Here is a tiny trained network, its code and every weight. The questions are about switching its units off for an input and a target symbol, where a switched-off unit gives its printed mean instead of its output.

import numpy as np


def w(rows, s, z=0):
    codes = np.array(rows[::2]) - 128.0
    scale = np.full(codes.shape[1], s)
    scale[-1] = z or s
    return codes * scale


def norm(h):
    return h / np.sqrt((h * h).mean(-1, keepdims=True) + 1e-5)


def f(y):
    return np.maximum(y, 0)


def softmax(a):
    e = np.exp(a - a.max(-1, keepdims=True))
    return e / e.sum(-1, keepdims=True)


def log_softmax(a):
    a = a - a.max(-1, keepdims=True)
    return a - np.log(np.exp(a).sum(-1, keepdims=True))


def net(x, mask):
    ids = ['αβγδηθλμξπστφω'.index(c) for c in x.split()]
    T = len(ids)
    res = E[ids] + P[:T]
    r = norm(res)
    for j in range(3):
        rows = slice(3 * j, 3 * j + 3)
        q, k, v = (r @ M[0][rows].T for M in (Q, K, V))
        z = softmax(np.where(np.tri(T) > 0, q @ k.T / 3**0.5, -1e9)) @ v
        o = O[0][rows]
        res = res + np.where(mask[j], z, o[:, -1]) @ o[:, :-1]
    y = f(norm(res) @ A[0][:, :-1].T + A[0][:, -1])
    res = res + np.where(mask[3:27], y, B[0][:, -1]) @ B[0][:, :-1]
    return log_softmax(norm(res)[-1] @ U[:, :-1].T + U[:, -1])


Q, K, V, O, A, B = {}, {}, {}, {}, {}, {}
E = w([
[150,195,129],'α',
[140,198,95],'β',
[115,122,83],'γ',
[101,71,159],'δ',
[169,53,135],'η',
[197,250,158],'θ',
[116,127,100],'λ',
[119,122,69],'μ',
[101,151,165],'ξ',
[21,138,109],'π',
[120,186,95],'σ',
[136,154,116],'τ',
[121,124,97],'φ',
[134,163,120],'ω',
],0.018)
P = w([
[197,255,183],'0',
[182,200,166],'1',
[164,169,154],'2',
[162,151,154],'3',
[162,142,154],'4',
[159,132,157],'5',
[172,125,162],'6',
],0.0035)
Q[0] = w([
[181,132,56],'h0',
[216,171,140],'h0',
[136,41,151],'h0',
[90,187,66],'h1',
[154,80,77],'h1',
[38,88,164],'h1',
[149,194,131],'h2',
[177,213,132],'h2',
[99,3,121],'h2',
],0.013)
K[0] = w([
[216,101,169],'h0',
[170,182,129],'h0',
[180,57,89],'h0',
[139,136,171],'h1',
[132,164,82],'h1',
[158,189,85],'h1',
[99,156,163],'h2',
[9,208,138],'h2',
[166,70,67],'h2',
],0.011)
V[0] = w([
[194,68,120],'h0',
[131,110,56],'h0',
[254,162,167],'h0',
[235,80,134],'h1',
[109,169,238],'h1',
[81,119,123],'h1',
[132,154,220],'h2',
[26,133,177],'h2',
[87,123,101],'h2',
],0.0076)
O[0] = w([
[66,161,118,28],'h0',
[102,161,201,136],'h0',
[82,152,66,251],'h0',
[255,64,8,57],'h1',
[87,92,131,116],'h1',
[140,231,177,95],'h1',
[191,35,212,107],'h2',
[169,178,214,69],'h2',
[129,208,99,129],'h2',
],0.0052,0.0028)
A[0] = w([
[157,108,91,118],'n0',
[164,144,112,153],'n1',
[60,140,69,119],'n2',
[97,165,124,100],'n3',
[123,142,186,57],'n4',
[3,96,175,39],'n5',
[164,125,145,43],'n6',
[169,81,107,159],'n7',
[48,80,102,114],'n8',
[54,99,66,68],'n9',
[166,126,119,68],'n10',
[101,140,93,131],'n11',
[108,94,103,46],'n12',
[174,110,203,177],'n13',
[112,155,158,93],'n14',
[183,196,177,66],'n15',
[102,141,104,162],'n16',
[68,137,147,2],'n17',
[107,119,94,94],'n18',
[55,141,145,150],'n19',
[155,147,86,178],'n20',
[130,48,140,131],'n21',
[189,64,139,60],'n22',
[138,139,183,194],'n23',
],0.011,0.0017)
B[0] = w([
[124,140,86,163],'n0',
[92,98,155,176],'n1',
[113,94,131,254],'n2',
[176,129,170,195],'n3',
[121,202,129,157],'n4',
[142,83,32,178],'n5',
[68,156,107,135],'n6',
[220,119,122,154],'n7',
[82,80,71,191],'n8',
[149,105,128,222],'n9',
[108,181,155,140],'n10',
[104,94,123,204],'n11',
[167,83,88,149],'n12',
[2,122,93,170],'n13',
[176,22,68,159],'n14',
[103,53,123,212],'n15',
[121,75,153,197],'n16',
[145,131,124,149],'n17',
[165,127,163,172],'n18',
[94,134,153,186],'n19',
[137,84,184,222],'n20',
[248,240,34,156],'n21',
[213,208,111,151],'n22',
[87,128,176,168],'n23',
],0.005,0.0054)
U = w([
[206,112,189,187],'α',
[127,214,50,120],'β',
[140,101,124,63],'γ',
[130,87,104,76],'δ',
[253,125,70,145],'η',
[165,133,135,250],'θ',
[64,119,79,97],'λ',
[144,112,91,68],'μ',
[58,110,204,150],'ξ',
[99,172,182,160],'π',
[52,199,91,108],'σ',
[177,51,131,90],'τ',
[127,100,111,72],'φ',
[137,31,206,115],'ω',
],0.016,0.011)

Each question gives the input, a string of symbols that net reads in full, and the target symbol t.
The units are the heads (3 rows each of Q, K, V and O) and the neurons (one row each of A and B). Each row of codes is followed by its name. A weight is (code - 128) times the scale printed after its matrix; where a second scale follows, it is the last column's (O, A, B and U).
mask holds one flag per unit, heads first, then neurons. A switched-off unit (its flag False) gives its mean, the last column of its rows in O or B, instead of its output. The means were averaged over made-up inputs and are rounded, as every weight is.
A unit's drop is (log p(t) with every unit on - log p(t) with that unit switched off) / (log p(t) with every unit on - log p(t) with every unit switched off).
The circuit of an input: a set's keep is (log p(t) with only the set's units on - log p(t) with every unit switched off) / (log p(t) with every unit on - log p(t) with every unit switched off). Starting from the 12 units with the biggest drops (on a tie, the unit counted first), units are removed one at a time, each time the one whose removal leaves the highest keep (on an exact tie, the one counted first), for as long as the keep stays at least 0.8.
circuit, biggest first: the units of the circuit, biggest drop first
k most important neurons: the k neurons with the biggest drops, biggest first
heads that matter: for each layer, one digit per head in row order, 1 if its drop is at least 0.15 and else 0, layers parted by /
drop when u is switched off: that unit's drop, to one decimal
input τ γ α, target α: circuit, biggest first => h2; n5; n15
input φ δ η σ α α, target η: circuit, biggest first => h1
input θ φ γ σ γ ξ β, target ξ: 2 most important neurons => n15; n13
input τ θ λ τ ξ σ, target ξ: circuit, biggest first => h2; h1
input π φ ω γ φ β, target π: circuit, biggest first => h1; h2
input γ μ γ, target σ: heads that matter => 111
input φ γ τ ξ δ σ, target ξ: 2 most important neurons => n15; n13
input δ ω δ β ω τ, target ω: heads that matter => 000
input α α ξ σ δ α, target ξ: heads that matter => 001
input β δ σ β σ α η, target η: circuit, biggest first => n21; n22
input ω φ ξ β, target ξ: circuit, biggest first => h2; h1; n13
input π φ α, target π: heads that matter => 010
input λ δ α γ γ ω, target ω: drop when n20 is switched off => 0.1
input σ α π ω ω, target π: circuit, biggest first => h1
input φ β ξ τ, target ξ: drop when h2 is switched off => 0.3
input φ φ η φ σ, target η: drop when h1 is switched off => 1.7
